How the states are linked:
bik: θ>tik, ε>zaz
seb: θ>mal, ε>nif
lib: θ>zaz, ε>mal
fis: θ>sar, ε>dad
dod: θ>bik, ε>niz
ziv: θ>ker, ε>dod
tob: θ>pog, ε>tik
sak: θ>kar, ε>niz
vod: θ>niz, ε>dad
sot: θ>bak, ε>geg
rik: θ>dol, ε>seb
sar: θ>fof, ε>bag
lif: θ>pog, ε>bap
bez: θ>puf, ε>dol
pog: θ>bap, ε>sak
geg: θ>bag, ε>bap
tik: θ>sak, ε>vod
nif: θ>sar, ε>geg
zaz: θ>dad, ε>bez
kot: θ>gub, ε>ker
kar: θ>kot, ε>ziv
puf: θ>bak, ε>lil
bag: θ>gub, ε>pog
ker: θ>tik, ε>pab
dad: θ>pab, ε>puf
bak: θ>lib, ε>fis
fof: θ>geg, ε>gub
bap: θ>kar, ε>kar
lil: θ>fis, ε>fof
niz: θ>ziv, ε>pab
gub: θ>rik, ε>tob
dol: θ>gub, ε>zaz
pab: θ>dod, ε>bik
mal: θ>zaz, ε>sot
ved: θ>geg, ε>tob

In the rows, zero is written as 63.

Row, then state:
[  83   68   62   58   69   57  103   52   55   59   80   91   38   51   54   62   50   85   60   62   51   81   68   71   54   80   92   67   67   70   73   79   47   75   71   46   74   62   51   75   97   36   41   52   64   53   71   75   55   64   74   72   48   64   76   55   42   91   56   76   47   86   68   83   84   22   77   90   59   75   86   55   46   36   21   37   29   63   54   88   76   95   72   53   63   96   30   42   76   52   50   70   60   38   69   53   88  100   78   87   60   81   94   75   81   70   83   66   68   58   79   50   67   57   78  103   62   34   90   80   64   76   79   71   84   43]: vod
[  37   64   43   47   62   47   57   93   80   50   56   62   46   78   72   60   91   63   71   27   77   56   50   63   54   26   63   57   47   81   74   66   58   51   47   73   54   48   69   88   23   72   55   79   62   43   71   56   96   68   52   80   80   53   66   58   64   68   92   71   32   25   54   61   54   66   47   44   60   88   27   67   85   40   81   66   61   69   99   54   19   52   67   42   34   49   78   84   62   69   74   57   68   57   47   67   32   73   69   62   49   39   33   23   71   66   27   66   66   78   56   60   37   70   74   48   53   72   66   52   67   49   42   67   63   70]: dol
[  63   88   52   55   52   57   64   92   99   50   87   65   24   88   68   34   88   54   86   54   80   59   36   70   40   44   74   56   61   79   77   65   74   64   26   65   24   55   78   87   31   70   78   60   68   57   63   58   92   68   59   82   79   59   59   65   47   86   67   93   72   26   46   79   94   48   74   61   78   72   44   66  118   51   68   72   86   74  100   78   51   32   76   58   60   49   79   61   65   69   79   52   59   85   43   55   16   70   97   59   54   57   61   50   82   75   47   81   48   81   71   47   49   97   74   36   63   50   70   61   74   43   61   68   80   44]: zaz
[  68   80   55   51   76   52  105   63   67   50   86   85   32   55   63   57   52   86   58   54   53   81   78   79   62   66   98   70   58   71   86   65   52   86   54   41   61   50   51   86   91   40   47   50   68   40   82   74   48   53   66   72   48   62   76   51   40   91   57   96   43   84   70   80   75   30   85   88   66   88   94   47   46   29   28   39   29   49   61   77   72   92   59   51   64   86   38   46   69   51   50   64   46   37   75   46   70   90   75   73   47   85   87   80   84   68   89   68   60   67   84   41   61   53   79   96   63   27   78   80   68   60   77   87   87   52]: bik
[  77   47   45   55   56   67   64   42   50   41   49   66   94   52   47   66   28   72   54   68   50   52  102   51  106   55   60   52   64   61   45   54   67   65   59   88   96   79   61   81   66   52   57   65   45   91   62   81   59   60   56   45   71   65   75   63   64   65   67   72   74   91   75   29   47   69   51   51   63   55   90   63   45  109   69   51   28   58   32   61   86   72   73   80   50   66   70   53   54   51   28   36   67   52   90   57   93   51   42   72   57   77   68   75   64   39   97   32   50   72   40   69   33   26   72   75   73   79   39   80   67   78   84   75   35   77]: kar
[  15   54   83   72   89   60   55   82   59   76   50   80   80   75   76   70   62   93   38   78   54   68   42   27   60   79   36   84   84   56   46   47   48   41   94   63   62   50   63   31   67   43   28   74   69   52   76   62   24   88   54   58   56   51   76   66   65   31   58   15   78   50   55   69   48   81   71   35   90   51   47   53   51   63   79   79   97   69   38   46   71   64   85   86   73   74   51   40   62   57   82   84   68   49   42   53   91   41   36   53   76   63   89   59   76   72   60   76   81   58   71   35   89   72   82   57   73   59  100   58   36   64   72   59   69   57]: ved

Start, symbols taken left to right, then the state you end at.
Answer with the state's row, about right, then its name.
[  99   76   63   69   53   73   82   50   58   54   95   77   26   49   66   56   74   48   80   71   57   66   35   94   22   68   87   47   64   78   89   88   61   70   59   56   54   76   59   86   81   69   69   61   65   64   60   55   75   61   90   77   56   61   60   74   52   95   58   89   59   55   77   85  100   23   67   79   47   65   62   80   87   46   14   43   57   77   98   91   65   64   71   31   74   76   60   83   74   73   68   61   65   76   41   62   61  109   94   80   60   69   69   79   63   80   43   83   65   61   72   65   64   85   78   67   65   45   83   59   71   71   65   48   86   30]
θ: [  79   70   57   45   76   61  100   54   43   53   72   77   54   50   55   59   42   84   57   63   50   81   77   82   55   74   92   63   57   61   90   67   60   97   69   37   82   64   40   79   92   47   59   41   65   41   73   71   56   60   72   57   55   71   86   53   45   86   59   90   36   95   75   86   67   37   79   94   60   74   95   59   37   45   21   40   18   49   56   80   75   93   58   50   62   89   37   56   72   53   48   65   51   38   87   51   79   97   75   81   47   81   85   78   70   71   87   64   62   65   79   58   59   38   67  104   56   43   66   71   71   61   80   80   64   68] pab
[  87   61   66   68   47   74   56   60   63   50   74   55   45   61   70   55   94   33   79   67   84   56   25   84    8   74   65   45   66   77   76   81   67   50   56   79   54   80   82   80   61   80   72   81   63   69   56   50   81   72   81   72   76   58   55   79   65   78   66   78   70   41   64   71   99   45   50   54   57   52   51   89  104   82   46   63   83   79  103   85   55   37   77   52   68   58   78  103   67   93   83   46   80  100   30   78   46   82   86   73   72   58   46   56   59   72   27   78   73   54   55   74   60   93   64   40   76   71   74   45   73   58   57   43   79   43]
θ: [  72   80   81   82   47   86   42   64   75   59   70   54   53   70   70   31   86   38   79   86   95   50   29   66   26   75   49   42   78   54   67   58   70   58   52   68   27   73   75   58   62   86   87   58   60   78   59   62   71   71   78   70   75   60   66   79   64   51   51   67  102   54   68   71   99   65   75   52   68   35   53   82   98   98   61   81  108   80   97   71   67   28   70   74   96   54   77   94   59   82   74   53   65  111   42   67   39   48   78   59   67   65   70   72   52   69   43   86   56   56   68   58   81   99   56   25   79   65   55   49   68   49   67   58   70   64] bak
[  68   71   46   48   57   59   63   87   86   50   77   65   28   85   76   51   95   55   76   49   80   55   32   78   37   41   67   54   60   99   74   75   66   54   35   82   49   63   76   94   30   68   62   82   63   55   67   59   87   64   71   77   79   53   64   71   60   92   77   88   52   20   48   68   86   52   51   50   60   76   30   77  105   57   59   62   75   73  109   72   34   41   74   43   55   51   79   88   71   82   76   41   80   84   24   71   39   83   88   69   55   47   44   36   77   70   36   71   68   74   56   65   50   88   65   47   62   68   78   56   68   64   52   50   79   48]
ε: [  39   61   45   45   71   47   64   92   81   58   49   57   44   77   73   60  100   63   63   23   75   71   51   60   51   31   71   62   43   80   78   69   60   45   50   73   60   59   73   95   23   69   58   79   58   42   72   50   95   64   51   78   78   51   59   63   67   69   83   70   30   19   46   58   50   61   46   51   61   87   27   70   84   38   85   70   66   69  100   58   22   41   64   47   34   39   80   83   61   63   78   53   67   65   52   70   37   66   78   57   40   44   25   20   74   65   36   59   66   80   61   62   48   68   74   47   52   78   72   48   68   46   40   67   70   70] dol
[  56   48   62   48   83   71   98   56   39   53   44   77   72   48   50   53   37   84   36   52   73   85   95   57   61   64   60   60   54   60   70   61   46   79   84   55   88   68   51   83   91   47   45   45   44   39   76   78   50   62   62   42   57   62   90   44   54   49   72   57   49  118   83   65   51   50   73   66   72   71   95   61   25   95   43   54   35   45   51   56   77   83   74   70   67   72   52   69   65   47   32   61   56   50   99   59   81   73   47   73   30   92   81   76   70   48   98   49   71   54   80   59   56   12   73   82   62   66   46   52   81   63   78   90   55   99]
ε: [  80   72   58   46   75   65  104   51   52   59   76   74   52   47   52   60   39   78   54   54   46   80   85   85   49   80   87   72   54   61   83   69   61   93   75   38   75   67   41   78   90   40   56   40   60   47   73   77   56   51   70   60   47   73   82   51   39   81   59   92   47  106   76   82   68   33   77   92   53   81   97   57   38   54   28   37   25   45   57   83   74   90   56   42   61   88   38   57   68   53   40   60   49   43   88   52   77   89   74   79   53   89   82   84   70   54   85   60   63   64   76   59   57   44   66   96   63   42   60   65   71   59   75   81   75   63] pab
[  18   40   63   46   81   57   61   87   47   70   32   51   75   68   78   77   78   77   34   33   73   67   60   39   54   51   40   74   47   68   63   66   52   35   95   75   78   58   61   70   33   65   38   75   47   24   69   41   69   71   53   60   77   59   66   57   77   40   91   32   26   41   61   56   25   82   35   39   60   72   33   63   46   52   85   72   67   58   71   40   27   60   66   62   41   46   73   85   64   61   76   72   72   48   61   69   64   61   45   48   45   45   34   15   58   50   45   48   92   65   58   65   53   43   62   51   54   85   67   37   68   50   41   62   53   94]
ε: [  25   41   77   54   85   57   72   82   59   58   44   85   63   77   75   64   50  103   45   69   52   67   53   19   62   67   42   86   71   74   46   53   37   37   88   77   72   52   66   49   63   28   20   76   61   49   76   68   34   75   62   64   60   52   84   63   66   47   59   24   63   49   61   68   46   64   67   34   83   64   55   60   48   57   75   77   67   69   27   47   67   79   97   85   56   83   55   43   64   52   77   77   70   36   45   54  107   48   38   57   75   65   85   55   88   61   77   57   92   61   75   45   74   54   97   78   65   57  107   67   44   73   71   70   72   59] tob
[  74   67   58   42   69   64   99   55   48   59   74   83   48   49   64   62   39   81   64   55   53   86   77   82   62   69   92   55   55   61   80   75   54   90   67   36   79   64   36   77   99   39   51   39   70   39   73   82   58   54   71   62   44   68   76   55   48   87   67   84   40  104   77   87   62   31   86   90   64   73  100   52   36   42   20   37   22   43   59   73   79   96   57   47   62   92   37   63   71   54   42   66   48   42   90   55   72   91   70   87   49   83   86   83   74   63   86   67   51   65   78   60   56   39   63  104   67   42   68   70   80   66   75   82   77   60]
θ: [  85   69   59   49   67   65  105   52   49   58   77   80   58   48   47   61   36   74   61   57   52   84   93   80   73   71   90   64   50   61   76   69   60   97   64   42   79   66   44   78   97   51   61   41   70   48   76   77   49   57   68   59   52   67   73   53   38   81   60   84   42  104   73   69   69   39   80   98   55   77   95   51   35   37   32   35   17   50   54   69   79   91   56   49   63   86   42   47   65   50   34   57   45   36   91   61   79   79   71   80   45   84   87   86   70   59   93   63   48   66   76   63   49   40   64   97   60   39   62   74   76   70   71   80   68   69] dod
[  87   46   50   68   35   54   50   49   67   49   64   69   74   67   57   77   30   62   77   75   23   41   79   50  113   47   73   60   70   68   20   56   74   53   37   89   80   67   67   56   57   52   63   87   64  104   45   77   59   63   62   68   68   67   42   82   69   87   43   74   75   56   54   37   61   64   48   46   57   50   78   65   66   75   79   53   45   75   30   76   85   78   75   67   48   67   69   19   53   59   59   39   80   53   62   50   91   52   55   69   92   67   64   66   71   65   78   38   49   82   37   69   44   58   72   77   68   68   65  105   43   96   90   47   48   31]
ε ε: [  82   45   57   63   51   67   63   40   58   51   43   73   94   53   44   59   26   69   60   69   49   52  104   45  110   54   61   46   62   61   44   56   63   57   63   85   94   72   52   72   72   52   58   55   41   83   57   86   55   54   55   54   63   66   70   73   62   65   60   69   72   91   68   35   51   64   60   54   64   59   93   69   47  109   68   57   25   60   39   61   79   75   77   78   45   72   75   44   50   49   28   40   65   50   85   53   84   49   35   73   52   77   68   70   64   35  101   29   55   67   33   73   37   33   67   74   74   75   32   81   69   81   96   76   40   71] kar
[  52   33   53   50   75   77   72   65   52   47   25   65   89   45   51   55   49   80   35   49   74   69   92   39   69   48   48   51   47   60   62   56   48   52   94   74   91   75   57   88   70   49   45   54   39   42   64   79   56   63   58   38   72   58   91   50   63   45   79   47   49   95   80   40   31   72   58   49   69   69   67   66   33  109   68   59   33   55   60   41   56   71   69   72   56   56   73   78   63   48   32   50   57   52   94   60   70   61   37   56   31   73   60   54   61   30   82   40   71   54   60   57   46   20   62   64   60   85   36   46   83   55   67   85   41  111]
ε ε ε θ: [  50   59   65   44   87   58   99   67   49   61   62   91   60   50   60   56   34  102   45   67   44   84   75   46   63   67   73   69   66   78   64   63   36   65   86   53   79   54   46   75   86   23   27   61   55   42   82   80   40   74   65   60   51   56   87   52   49   69   56   61   52   82   70   85   63   39   84   68   76   78   81   60   39   57   37   45   36   58   39   64   76   94   85   66   61   97   44   46   70   47   51   64   60   34   70   45   99   79   54   74   55   88   95   71   86   57   94   65   76   66   77   39   63   43   89   96   69   46   89   76   66   77   83   88   75   57] tik
[  71   78   50   45   71   59  104   60   64   56   80   90   41   56   57   48   47   89   57   48   50   86   79   79   62   75   92   72   49   64   84   71   52   83   58   41   65   57   51   88   88   35   45   42   63   48   80   76   54   57   66   71   41   63   81   55   32   93   56   92   48   86   67   82   78   28   87   92   65   89   91   49   52   34   32   35   29   57   60   76   72   95   68   55   63   88   36   37   70   43   53   75   48   43   74   48   73   91   79   81   43   85   86   85   88   68   88   72   58   71   86   42   65   48   77  101   61   33   73   72   74   57   70   84   76   51]
ε: [  66   86   43   46   59   57   66   83   95   45   84   62   23   84   68   38   84   56   86   55   77   58   45   79   35   53   75   51   58   74   73   62   68   63   26   63   23   50   80   84   35   73   72   57   75   62   72   70   91   59   59   86   73   59   58   61   48   90   66   95   67   28   49   77   95   60   82   57   72   79   42   68  113   53   66   73   88   75  105   83   49   31   65   58   66   56   69   74   64   67   71   51   59   86   42   59   25   69   96   68   53   55   60   56   84   80   48   89   42   82   73   47   51   89   80   41   63   54   62   58   64   43   52   70   82   51] zaz
[  38   63   50   43   65   49   61  100   74   50   61   57   47   80   73   63   96   61   71   28   80   64   43   65   50   31   59   69   42   86   77   69   55   45   55   73   54   55   75   92   17   76   60   73   53   33   71   55   96   62   54   81   82   51   62   59   58   70   85   71   27   24   46   70   57   65   52   41   60   88   27   66   87   29   83   74   62   64   96   53   18   45   58   45   36   42   80   80   61   61   73   59   78   63   54   72   39   69   72   56   42   41   30   23   70   66   37   65   68   75   56   59   44   67   75   50   54   72   68   52   71   47   41   65   67   65]
ε ε: [  63   70   49   54   58   56   63   86   82   50   71   60   37   79   70   49   89   54   81   53   80   55   40   79   36   38   75   45   61   93   80   77   65   51   40   74   51   67   81   93   34   66   63   83   55   51   61   51   99   63   66   84   78   58   67   75   64   82   76   92   49   25   58   74   80   54   55   46   58   74   25   72  116   57   67   61   65   69  109   78   40   36   81   45   45   63   86   88   61   82   85   46   80   78   38   68   40   84   90   64   54   55   37   31   74   70   31   77   59   81   58   72   47   89   79   47   71   74   78   60   63   57   55   58   75   44] bez
[  79   68   63   46   78   67   98   56   58   57   84   88   39   55   55   59   45   78   61   67   40   86   71   81   48   81   95   65   58   74   80   80   47   86   72   39   76   56   52   83   95   36   41   56   62   53   78   70   50   58   73   75   45   62   77   62   43   92   54   81   47   82   73   85   74   29   78   88   66   74   90   52   51   35   18   39   30   60   59   88   86   98   75   53   55   93   28   42   76   66   60   67   59   41   68   58   89   92   70   84   62   90   89   85   69   77   75   69   74   70   83   52   68   58   80  106   67   39   89   82   65   81   78   76   89   35]
ε ε θ: [  78   76   77   76   51   80   39   60   74   62   74   51   59   68   71   39   84   43   81   83   94   51   30   64   32   77   48   45   73   58   70   59   71   59   55   73   34   70   80   56   60   79   89   61   64   85   50   56   73   71   70   57   75   64   57   75   69   59   57   66   96   50   64   65   97   75   73   52   67   43   49   79  105  107   57   79  114   82   96   70   73   26   74   74   98   59   85   92   62   74   71   59   60  111   54   65   37   56   87   62   68   62   67   64   62   69   45   89   56   52   72   57   73   98   58   22   73   73   62   45   67   58   58   58   69   63] bak
[  87   68   69   72   47   82   55   59   68   47   75   66   48   59   76   54   93   29   83   79   84   56   26   85   20   69   72   39   73   77   74   78   67   47   58   74   50   73   80   75   57   78   72   79   49   72   58   50   81   61   81   69   79   62   56   87   73   73   64   72   61   35   70   70   99   40   55   53   54   61   49   87  102   83   41   66   75   79  109   86   54   39   78   47   71   53   78   99   64   94   77   40   76   99   34   77   49   84   83   74   71   56   45   59   53   73   33   76   79   60   58   81   66   96   65   36   80   77   78   46   81   64   59   46   73   48]
θ ε ε: [ 101   74   65   65   56   74   81   57   63   56   97   79   29   50   61   53   77   42   77   69   70   74   35   94   18   79   88   51   75   82   88   92   67   72   59   57   62   72   65   79   83   62   61   66   69   68   62   54   76   66   85   78   53   64   64   81   53   92   62   99   60   59   71   91   99   20   64   80   49   69   67   81   91   49   18   47   52   70   97   94   69   75   68   33   73   80   53   76   68   86   70   55   67   72   41   71   62  103   94   80   69   70   64   76   66   81   41   82   69   65   69   68   58   87   73   72   78   47   85   60   68   67   71   55   92   31] dad
[  82   51   57   47   67   62   93   42   44   54   58   74   75   43   49   58   31   77   48   60   52   80  103   69   85   66   73   56   45   63   74   65   63   92   71   57   84   72   46   87   89   52   50   43   56   51   71   81   53   55   65   54   58   68   81   55   48   70   64   74   53  121   84   65   57   50   68   88   55   74  101   56   30   77   48   40   18   44   43   72   75   91   63   60   56   73   50   60   65   42   21   59   49   47  102   57   73   71   52   81   38   87   81   83   54   55  101   48   55   67   68   60   45   23   69   97   62   56   35   62   82   67   74   87   52   82]
θ θ θ: [  76   51   50   50   51   52   81   43   53   49   62   82   76   64   52   70   22   88   52   68   35   63   96   52   97   59   77   68   71   67   43   65   54   63   67   66   94   63   54   74   87   32   42   67   61   72   64   86   55   64   63   65   51   65   73   67   56   83   59   75   66   90   68   53   57   50   68   64   68   72   94   57   42   73   54   47   17   56   25   72   86  102   78   67   51   89   46   27   57   48   44   49   69   37   75   45  106   67   51   79   66   77   89   71   77   52  100   41   60   67   47   59   54   33   80   95   74   61   76   93   54   83   98   76   62   51] sak
[  32   73   48   54   76   50   62   95   68   77   48   45   60   78   63   72   90   65   59   30   73   67   64   62   71   29   57   71   39   63   74   63   66   56   51   58   58   46   62   75   21   78   65   69   63   27   65   49   94   57   45   71   76   55   53   43   71   59   88   58   26   34   44   67   32   84   48   61   60   90   27   50   63   23   95   73   69   53   84   43   13   47   36   46   45   34   73   75   61   55   76   74   57   61   65   65   30   55   64   43   46   37   25   31   61   61   44   59   58   72   61   72   45   60   52   52   46   72   51   53   65   48   34   63   52   78]
θ: [  40   64   41   46   67   52   54   98   80   55   59   59   41   77   74   65   97   62   63   28   74   62   48   60   54   28   68   64   44   82   75   69   57   53   50   75   55   55   70   95   17   69   55   83   57   37   71   60   90   62   54   77   85   55   60   55   55   70   92   76   28   24   46   64   56   61   49   45   63   91   26   60   79   35   93   72   61   64  102   49   24   51   66   46   35   43   79   79   62   64   77   54   72   64   46   70   37   67   73   55   46   36   33   23   76   65   41   63   73   79   59   69   42   68   72   50   55   76   68   51   67   49   39   63   65   64] dol
[  60   46   62   45   81   73   93   51   48   49   46   70   75   42   51   56   40   91   34   53   71   82   92   55   61   67   64   62   56   61   79   62   49   72   87   50   76   72   43   81   97   40   36   37   44   35   76   78   45   61   64   46   60   68  100   53   50   57   68   59   39  112   85   62   51   52   76   71   65   74   87   61   30   93   39   50   30   51   55   63   68   86   70   67   62   79   56   70   61   46   33   57   52   48   96   56   78   74   47   69   33   87   87   78   70   43   95   52   68   57   79   48   53   21   69   88   62   63   49   54   82   60   77   92   49   98]
ε: [  83   69   59   47   73   56  101   47   54   57   73   81   54   50   52   59   48   76   59   58   52   80   80   79   63   75   92   62   60   65   82   77   56   88   66   31   77   66   46   78   95   47   61   42   62   43   71   79   56   53   69   69   48   64   75   55   36   83   67   89   39  106   80   89   67   37   82   93   56   76  101   57   41   42   27   38   26   51   61   75   78   96   53   43   59   86   36   62   73   52   42   70   54   39   87   60   77   92   71   83   43   83   85   89   72   69   81   64   59   57   79   59   57   41   66  105   59   33   63   68   75   67   75   82   75   67] pab
[ 103   76   57   63   53   72   78   51   60   54   96   78   28   56   70   51   79   47   84   71   64   73   34   95   23   75   91   42   74   80   86   79   71   62   61   61   61   73   65   82   86   69   64   69   63   64   60   62   72   62   92   78   60   63   63   75   47   96   57   96   48   60   71   95  101   29   71   84   53   66   75   72   85   48   25   47   56   70   86   91   73   63   72   31   70   73   59   80   74   84   75   56   65   76   40   70   56  108   94   91   67   69   64   73   64   82   43   80   71   67   65   67   60   88   70   68   69   52   91   59   75   64   69   52   89   34]
θ θ θ: [  76   73   59   49   75   59  104   57   66   47   81   79   42   54   57   54   46   83   58   51   53   87   73   71   61   70   96   73   56   65   83   65   58   88   57   38   62   49   53   82   91   47   49   48   70   45   73   76   55   60   57   67   49   68   79   52   38   91   59   93   48   87   68   92   75   34   84   89   65   79   89   50   53   30   35   45   34   52   65   75   77   91   72   48   64   85   35   45   69   52   47   68   52   37   80   51   71   90   74   81   48   83   90   84   84   66   82   74   59   68   84   46   62   55   77  103   53   33   74   73   71   59   77   81   86   52] bik
[  67   72   53   50   58   57   56   83   80   44   76   58   28   73   63   50   97   51   84   50   81   56   33   75   35   38   72   56   62   92   73   70   60   46   43   79   50   61   76  107   20   71   73   83   60   52   56   44   94   67   69   78   78   54   65   71   57   82   81   86   46   22   45   60   82   47   56   49   56   79   33   73  103   53   66   62   66   73  115   75   37   43   82   50   46   50   82   88   65   81   78   45   74   85   37   68   36   75   94   67   55   47   38   36   75   73   33   67   63   76   55   67   46   86   70   44   65   73   84   55   73   51   52   57   79   53]
ε ε ε θ: [  92   69   64   76   44   82   47   60   60   58   74   63   44   69   72   53   91   34   79   77   87   55   20   81    9   64   65   43   75   80   74   77   69   46   58   77   52   81   83   74   65   79   77   79   62   70   56   46   85   66   83   70   78   57   57   82   65   72   62   77   67   38   71   68   98   46   48   57   57   47   53   88  105   80   42   68   73   85  110   83   55   34   80   47   78   58   76   97   65   88   82   46   77   92   36   76   47   86   85   76   66   63   49   60   52   76   25   78   71   62   60   72   62   96   59   31   73   73   78   50   77   68   62   48   75   45] puf
[  20   53   84   67   86   60   56   82   60   75   42   76   69   76   77   76   54   93   34   83   60   73   41   20   63   77   30   88   76   58   45   59   48   43   94   62   60   53   63   30   69   38   29   76   65   57   73   61   31   85   49   60   54   47   71   66   67   26   49   21   77   51   56   71   47   74   72   35   79   49   50   52   51   60   78   84   90   68   34   42   68   67   88   94   69   79   62   44   67   51   84   79   67   47   49   54   90   39   35   48   79   61   77   53   75   60   65   72   85   56   74   40   95   68   77   50   69   68   99   60   38   69   65   62   77   61]
ε: [  21   51   67   59   87   54   79   85   55   63   42   86   61   78   70   70   48  103   32   68   56   73   51   23   67   65   42   87   78   77   51   58   41   39   86   70   79   50   56   57   65   31   18   78   54   53   76   67   30   72   54   68   57   57   89   63   65   49   63   29   69   50   55   65   45   59   66   36   88   64   52   55   49   64   79   72   69   69   37   47   66   82   98   86   54   82   50   36   65   52   76   67   74   36   40   42  104   52   44   54   71   70   81   50   88   62   75   63   91   63   74   35   80   54   91   72   71   55  106   62   42   71   76   69   74   60] tob
[  57   59   74   96   57   69   37   53   45  100   62   36   78   55   68   91   89   29   61   63   68   66   53   82   51   69   51   67   58   49   70   75   72   63   80   53   67   59   52   25   66   89   85   79   68   61   57   34   62   61   74   51   59   65   35   62   86   42   68   38   46   62   60   62   47   83   39   73   34   48   45   63   38   32   61   71   80   58   62   47   50   63   23   50   67   46   63   78   72   83   84   85   61   63   60   85   53   56   55   45   87   40   30   60   21   69   29   63   72   51   50   91   78   70   31   58   62   74   52   52   54   54   38   27   59   66]
θ: [  50   51   78   84   69   80   45   59   35   93   50   43   83   51   73   95   98   35   55   62   75   65   39   70   34   73   45   62   61   55   67   69   68   50   98   57   68   76   56   41   58   90   66   86   61   57   54   36   60   68   74   49   63   62   54   61   80   40   77   19   36   52   72   57   38   85   33   63   47   52   36   70   42   47   66   73   78   72   70   42   38   53   40   52   60   44   69   95   72   86   85   82   74   62   50   90   57   62   50   51   73   42   29   58   26   66   25   60   88   46   55   92   78   72   43   41   64   83   64   35   64   55   35   38   56   77] fof
[  80   67   59   50   66   57   95   49   47   58   74   72   55   48   49   57   38   75   54   55   48   88   91   79   61   72   93   61   52   55   82   68   59   92   64   41   76   64   48   81   95   46   59   44   63   47   77   77   47   52   65   58   49   63   73   45   39   79   65   86   50  106   80   77   69   39   76  100   58   81   96   54   33   38   34   38   20   47   54   78   83   95   55   52   60   79   40   56   71   53   38   64   48   35   91   58   76   87   72   81   44   82   77   84   66   63   90   60   50   63   80   55   58   32   70   98   59   40   63   80   77   62   72   85   66   64]
ε: [  79   67   58   47   70   58   98   44   55   56   80   81   55   46   45   65   36   79   60   60   41   84   88   74   73   72   96   64   61   71   73   69   60   87   70   45   89   65   46   79   93   48   55   41   65   54   75   75   52   52   70   62   48   66   76   51   41   86   61   83   52   97   72   75   66   40   80   89   60   75  100   48   36   50   30   35   14   52   45   75   85   96   60   50   55   85   38   50   68   54   36   63   49   38   89   53   86   81   70   77   52   89   88   83   70   59   90   57   52   67   72   63   59   39   63  107   58   45   61   78   68   71   80   79   65   57] niz
